Below are the code and all the weights of a small trained network. Each question names an input and a target symbol and asks about switching units off, where a switched-off unit gives its printed mean instead of its output.

import numpy as np


def w(rows, s, z=0):
    codes = np.array(rows[::2]) - 128.0
    scale = np.full(codes.shape[1], s)
    scale[-1] = z or s
    return codes * scale


def f(y):
    return np.maximum(y, 0)


def softmax(a):
    e = np.exp(a - a.max(-1, keepdims=True))
    return e / e.sum(-1, keepdims=True)


def log_softmax(a):
    a = a - a.max(-1, keepdims=True)
    return a - np.log(np.exp(a).sum(-1, keepdims=True))


def net(x, mask):
    ids = ['αεζηλμξστφψω'.index(c) for c in x.split()]
    T = len(ids)
    res = E[ids] + P[:T]
    u = 0
    for l in range(2):
        q, k, v = (res @ M[l].T for M in (Q, K, V))
        z = softmax(np.where(np.tri(T) > 0, q @ k.T / 3**0.5, -1e9)) @ v
        res = res + np.where(mask[u], z, O[l][:, -1]) @ O[l][:, :-1]
        u += 1
        y = f(res @ A[l][:, :-1].T + A[l][:, -1])
        res = res + np.where(mask[u : u + 8], y, B[l][:, -1]) @ B[l][:, :-1]
        u += 8
    return log_softmax(res[-1] @ U[:, :-1].T + U[:, -1])


Q, K, V, O, A, B = {}, {}, {}, {}, {}, {}
E = w([
[195,85,255,175],'α',
[94,133,112,174],'ε',
[185,194,82,132],'ζ',
[131,143,89,92],'η',
[172,180,181,111],'λ',
[151,121,191,119],'μ',
[159,57,141,168],'ξ',
[161,168,189,80],'σ',
[61,91,99,140],'τ',
[53,96,184,156],'φ',
[155,125,187,94],'ψ',
[215,123,92,170],'ω',
],0.018)
P = w([
[227,64,139,2],'0',
[115,149,150,133],'1',
[118,151,149,132],'2',
[120,142,147,132],'3',
[120,142,146,137],'4',
[124,151,139,140],'5',
[123,146,142,137],'6',
[125,144,139,137],'7',
[126,142,139,138],'8',
[126,145,135,140],'9',
[123,142,139,141],'10',
[129,145,137,137],'11',
],0.0072)
Q[0] = w([
[79,158,1,186],'L0H0',
[94,73,78,192],'L0H0',
[212,123,162,164],'L0H0',
],0.014)
K[0] = w([
[69,209,113,205],'L0H0',
[61,136,168,248],'L0H0',
[184,99,85,149],'L0H0',
],0.013)
V[0] = w([
[144,189,193,25],'L0H0',
[141,4,111,177],'L0H0',
[146,1,111,47],'L0H0',
],0.0066)
O[0] = w([
[84,71,94,57,207],'L0H0',
[88,143,136,254,185],'L0H0',
[48,148,87,129,254],'L0H0',
],0.0083,0.0045)
A[0] = w([
[106,58,127,138,132],'L0N0',
[46,139,148,131,234],'L0N1',
[157,137,250,108,88],'L0N2',
[165,115,127,113,26],'L0N3',
[82,132,60,67,2],'L0N4',
[157,97,138,182,188],'L0N5',
[155,96,77,70,140],'L0N6',
[151,126,101,150,21],'L0N7',
],0.014,0.0045)
B[0] = w([
[140,37,134,77,186],'L0N0',
[152,133,163,65,253],'L0N1',
[207,88,120,198,238],'L0N2',
[120,254,167,170,135],'L0N3',
[94,164,32,147,162],'L0N4',
[57,81,82,126,232],'L0N5',
[149,196,83,100,198],'L0N6',
[142,152,95,149,133],'L0N7',
],0.0096,0.0067)
Q[1] = w([
[80,107,149,15],'L1H0',
[162,165,13,189],'L1H0',
[254,166,118,27],'L1H0',
],0.0088)
K[1] = w([
[122,88,87,51],'L1H0',
[111,207,143,150],'L1H0',
[252,140,83,81],'L1H0',
],0.013)
V[1] = w([
[165,235,23,138],'L1H0',
[162,90,75,22],'L1H0',
[253,167,245,150],'L1H0',
],0.0046)
O[1] = w([
[136,27,6,169,152],'L1H0',
[92,54,168,75,253],'L1H0',
[253,153,56,39,73],'L1H0',
],0.0061,0.0035)
A[1] = w([
[28,83,95,87,150],'L1N0',
[86,51,163,199,3],'L1N1',
[154,127,143,211,49],'L1N2',
[126,117,203,23,172],'L1N3',
[101,158,93,72,208],'L1N4',
[85,255,152,159,149],'L1N5',
[203,105,183,197,231],'L1N6',
[149,91,10,143,168],'L1N7',
],0.0079,0.0046)
B[1] = w([
[65,151,132,124,240],'L1N0',
[192,74,195,64,221],'L1N1',
[161,82,157,21,153],'L1N2',
[180,194,135,120,228],'L1N3',
[107,151,163,54,198],'L1N4',
[67,169,83,187,182],'L1N5',
[104,171,125,254,240],'L1N6',
[151,94,68,169,255],'L1N7',
],0.0098,0.0071)
U = w([
[191,152,218,62,72],'α',
[155,137,133,169,199],'ε',
[213,97,178,185,81],'ζ',
[14,182,98,216,203],'η',
[142,202,153,134,106],'λ',
[146,162,128,180,195],'μ',
[17,113,38,133,95],'ξ',
[124,142,127,180,143],'σ',
[21,173,141,49,150],'τ',
[97,65,64,234,2],'φ',
[211,64,96,90,135],'ψ',
[67,1,153,163,183],'ω',
],0.0066,0.0022)

Each question gives the input, a string of symbols that net reads in full, and the target symbol t.
The units are the heads (3 rows each of Q, K, V and O) and the neurons (one row each of A and B). Each row of codes is followed by its name. A weight is (code - 128) times the scale printed after its matrix; where a second scale follows, it is the last column's (O, A, B and U).
mask holds one flag per unit, layer by layer, with each layer's heads first. A switched-off unit (its flag False) gives its mean, the last column of its rows in O or B, instead of its output. The means were averaged over made-up inputs and are rounded, as every weight is.
A unit's drop is (log p(t) with every unit on - log p(t) with that unit switched off) / (log p(t) with every unit on - log p(t) with every unit switched off).
The circuit of an input: a set's keep is (log p(t) with only the set's units on - log p(t) with every unit switched off) / (log p(t) with every unit on - log p(t) with every unit switched off). Starting from the 12 units with the biggest drops (on a tie, the unit counted first), units are removed one at a time, each time the one whose removal leaves the highest keep (on an exact tie, the one counted first), for as long as the keep stays at least 0.8.
circuit, biggest first: the units of the circuit, biggest drop first
unit that matters most: the unit with the biggest drop
k most important neurons: the k neurons with the biggest drops, biggest first
k most important neurons of layer l: the k neurons of layer l with the biggest drops, biggest first
drop of u: that unit's drop, to one decimal
input σ ξ ξ λ ω λ ζ ξ ζ σ λ ψ, target ξ: circuit, biggest first	L0H0, L0N4, L1H0, L0N6
input ξ ξ μ, target η: circuit, biggest first	L0H0, L1N5, L1H0
input σ ξ φ λ φ τ ε μ σ, target ξ: circuit, biggest first	L0H0, L0N4, L1H0, L0N6
input λ λ ψ ξ ξ ζ λ λ ξ μ ψ, target ψ: 3 most important neurons	L0N6, L0N5, L0N2
input τ φ α, target ζ: circuit, biggest first	L0N2
input α ζ α μ λ μ λ α ζ ζ, target ψ: circuit, biggest first	L1H0, L0H0
input η ε ξ η ξ ψ φ ψ, target ω: 3 most important neurons	L0N4, L0N6, L1N1
input η φ λ ξ ζ ξ λ, target ω: circuit, biggest first	L1H0, L0H0, L0N6, L0N4
input λ λ μ ω ω ξ λ λ λ, target ψ: 4 most important neurons of layer 0	L0N6, L0N5, L0N2, L0N3
input λ λ ε σ μ, target ψ: 3 most important neurons of layer 0	L0N6, L0N5, L0N2
input ψ ξ τ α ξ α φ, target α: 3 most important neurons	L0N1, L0N0, L1N3
input ξ λ λ λ λ λ ζ ξ, target ω: 2 most important neurons of layer 0	L0N5, L0N2
input ζ α ε ζ ε σ λ α λ μ μ, target φ: 2 most important neurons	L0N6, L0N5
input λ λ η φ λ φ λ τ λ ψ, target ψ: most important neuron	L0N5
input λ ξ η, target ξ: 2 most important neurons	L0N4, L1N7
input ξ ψ ζ ξ ψ ξ α ψ ψ ψ μ, target η: 2 most important neurons of layer 0	L0N0, L0N5
input ζ ξ η λ η ξ λ μ, target φ: 3 most important neurons of layer 0	L0N6, L0N2, L0N5
input α ψ μ λ, target λ: 2 most important neurons of layer 1	L1N3, L1N5
input λ λ μ ψ ψ λ λ ξ ω, target φ: 2 most important neurons	L1N7, L0N0
input μ η ψ ω λ η λ τ λ, target α: 3 most important neurons of layer 0	L0N5, L0N2, L0N0
input φ ψ ξ μ ε λ ω ψ μ, target ζ: 2 most important neurons of layer 1	L1N0, L1N5
input ζ λ ζ φ τ ξ η ξ φ ψ, target φ: unit that matters most	L1H0
input λ λ ζ ψ ξ λ τ τ, target τ: 2 most important neurons of layer 0	L0N2, L0N1
input ψ λ λ, target τ: 2 most important neurons of layer 0	L0N4, L0N2
input η ψ λ ψ λ μ μ, target ω: drop of L0N5	0.0
input η λ λ ζ ε τ λ λ τ λ, target ω: drop of L0N4	0.5
input λ λ λ ξ λ σ τ, target τ: unit that matters most	L0N2
input μ η μ τ ψ α α σ λ, target α: drop of L0N2	0.2
input σ τ μ λ μ μ, target ξ: drop of L0N1	0.0
input ε μ λ τ ξ ψ ξ λ μ λ, target ζ: 2 most important neurons of layer 1	L1N0, L1N5
